Below is a small trained network, with its code and all its weights. Each question gives an input and a target symbol and asks what happens when units are switched off, that is, made to give their printed mean instead of their output.

import numpy as np


def w(rows, s, z=0):
    codes = np.array(rows[::2]) - 128.0
    scale = np.full(codes.shape[1], s)
    scale[-1] = z or s
    return codes * scale


def f(y):
    return y / 2 * (1 + np.tanh(0.7978845608 * (y + 0.044715 * y**3)))


def softmax(a):
    e = np.exp(a - a.max(-1, keepdims=True))
    return e / e.sum(-1, keepdims=True)


def log_softmax(a):
    a = a - a.max(-1, keepdims=True)
    return a - np.log(np.exp(a).sum(-1, keepdims=True))


def net(x, mask):
    ids = ['ΠΣΦβγδζημξτψω'.index(c) for c in x.split()]
    T = len(ids)
    res = E[ids] + P[:T]
    r = res
    for j in range(2):
        rows = slice(2 * j, 2 * j + 2)
        q, k, v = (r @ M[0][rows].T for M in (Q, K, V))
        z = softmax(np.where(np.tri(T) > 0, q @ k.T / 2**0.5, -1e9)) @ v
        o = O[0][rows]
        res = res + np.where(mask[j], z, o[:, -1]) @ o[:, :-1]
    y = f(res @ A[0][:, :-1].T + A[0][:, -1])
    res = res + np.where(mask[2:6], y, B[0][:, -1]) @ B[0][:, :-1]
    return log_softmax(res[-1] @ U[:, :-1].T + U[:, -1])


Q, K, V, O, A, B = {}, {}, {}, {}, {}, {}
E = w([
[96,101,115,152,104,6,192],'Π',
[166,132,145,185,132,56,176],'Σ',
[90,69,52,154,188,127,5],'Φ',
[111,223,10,68,154,166,136],'β',
[204,136,102,77,57,53,129],'γ',
[62,163,191,127,147,73,88],'δ',
[101,142,80,38,26,129,99],'ζ',
[192,105,185,124,107,192,130],'η',
[163,228,119,179,139,191,166],'μ',
[118,98,152,108,121,160,157],'ξ',
[152,161,94,157,195,154,108],'τ',
[155,135,78,143,164,103,134],'ψ',
[41,103,140,34,154,116,151],'ω',
],0.02)
P = w([
[55,103,2,221,101,126,205],'0',
[138,142,108,130,155,125,121],'1',
[133,138,109,134,149,126,126],'2',
[141,147,120,137,127,136,134],'3',
[131,145,121,139,129,120,139],'4',
[120,131,121,135,131,113,131],'5',
[132,146,122,137,136,128,129],'6',
[123,137,124,145,137,116,127],'7',
[112,146,117,140,133,118,134],'8',
],0.014)
Q[0] = w([
[129,65,158,162,136,73,153],'head 0',
[182,204,37,96,221,169,152],'head 0',
[139,113,80,254,215,100,200],'head 1',
[43,110,142,97,150,183,73],'head 1',
],0.0088)
K[0] = w([
[202,144,100,134,225,51,202],'head 0',
[52,128,5,249,54,120,170],'head 0',
[45,25,2,253,104,203,211],'head 1',
[104,143,173,77,216,129,65],'head 1',
],0.0074)
V[0] = w([
[47,215,167,163,24,144,122],'head 0',
[103,114,88,229,42,108,136],'head 0',
[26,25,158,49,35,59,86],'head 1',
[95,106,240,156,121,64,254],'head 1',
],0.0068)
O[0] = w([
[138,153,183,91,106,73,134,136],'head 0',
[135,116,150,142,91,111,164,255],'head 0',
[188,148,189,194,64,191,87,102],'head 1',
[249,141,216,153,200,139,131,115],'head 1',
],0.012,0.0078)
A[0] = w([
[43,174,182,137,193,231,159,163],'neuron 0',
[42,108,147,79,133,140,187,177],'neuron 1',
[154,121,177,91,244,123,240,2],'neuron 2',
[104,2,213,138,76,113,195,138],'neuron 3',
],0.0064,0.0032)
B[0] = w([
[194,4,107,143,170,61,169,160],'neuron 0',
[127,134,154,158,166,214,42,255],'neuron 1',
[74,63,174,102,88,169,130,249],'neuron 2',
[174,168,90,55,173,207,98,201],'neuron 3',
],0.012,0.0048)
U = w([
[183,75,150,100,172,254,68,122],'Π',
[151,2,155,113,129,127,165,118],'Σ',
[118,49,122,190,115,128,92,142],'Φ',
[105,246,102,98,199,123,144,152],'β',
[198,111,72,165,121,12,149,205],'γ',
[86,220,225,156,200,54,93,229],'δ',
[101,182,183,136,81,143,106,149],'ζ',
[131,126,126,133,179,80,159,153],'η',
[51,91,168,85,127,107,184,2],'μ',
[132,118,142,170,155,98,149,131],'ξ',
[121,124,103,150,209,100,137,119],'τ',
[138,96,83,165,176,76,176,134],'ψ',
[192,183,105,185,204,142,55,80],'ω',
],0.008,0.004)

Each question gives the input, a string of symbols that net reads in full, and the target symbol t.
The units are the heads (2 rows each of Q, K, V and O) and the neurons (one row each of A and B). Each row of codes is followed by its name. A weight is (code - 128) times the scale printed after its matrix; where a second scale follows, it is the last column's (O, A, B and U).
mask holds one flag per unit, heads first, then neurons. A switched-off unit (its flag False) gives its mean, the last column of its rows in O or B, instead of its output. The means were averaged over made-up inputs and are rounded, as every weight is.
A unit's drop is (log p(t) with every unit on - log p(t) with that unit switched off) / (log p(t) with every unit on - log p(t) with every unit switched off).
The circuit of an input: a set's keep is (log p(t) with only the set's units on - log p(t) with every unit switched off) / (log p(t) with every unit on - log p(t) with every unit switched off). Starting from all 6 units, units are removed one at a time, each time the one whose removal leaves the highest keep (on an exact tie, the one counted first), for as long as the keep stays at least 0.8.
units of the circuit, in order: the units of the circuit, biggest drop first
most important unit: the unit with the biggest drop
top k neurons: the k neurons with the biggest drops, biggest first
heads that matter: for each layer, one digit per head in row order, 1 if its drop is at least 0.15 and else 0, layers parted by /
drop of u: that unit's drop, to one decimal
input β β β τ ζ δ γ μ τ, target β: top 2 neurons : neuron 2; neuron 1
input β τ ψ, target β: top neuron : neuron 1
input Π η ω Π Σ, target Π: units of the circuit, in order : head 1; neuron 2
input β Σ ω μ δ ζ Σ Σ Π, target β: heads that matter : 01
input ω ζ μ Φ ψ, target ω: units of the circuit, in order : head 1; neuron 2
input μ Π β Σ ζ ψ, target μ: units of the circuit, in order : head 1; neuron 2
input ζ ω ψ β Σ ζ, target ζ: units of the circuit, in order : head 1; neuron 0
input ζ μ η δ μ, target ζ: heads that matter : 11
input τ Σ β ζ ω, target Π: top 2 neurons : neuron 1; neuron 3
input ω τ μ, target ω: heads that matter : 01
input ζ ζ ζ Π δ ω Σ δ τ, target ζ: units of the circuit, in order : head 1; head 0
input ω Σ η ζ Σ, target ω: top 2 neurons : neuron 2; neuron 3
input ω ω Σ η Σ ω ψ Π, target ω: top 2 neurons : neuron 3; neuron 2
input ζ Σ Σ ψ ω, target Π: most important unit : neuron 3
input Σ Σ μ Φ, target Φ: top 2 neurons : neuron 3; neuron 1
input Σ γ Π δ μ γ ψ, target Σ: drop of head 1 : 1.2
input Σ ζ ψ, target Σ: drop of neuron 2 : 0.9
input ω μ ω ω μ β ξ ω ψ, target ω: drop of head 1 : 1.3
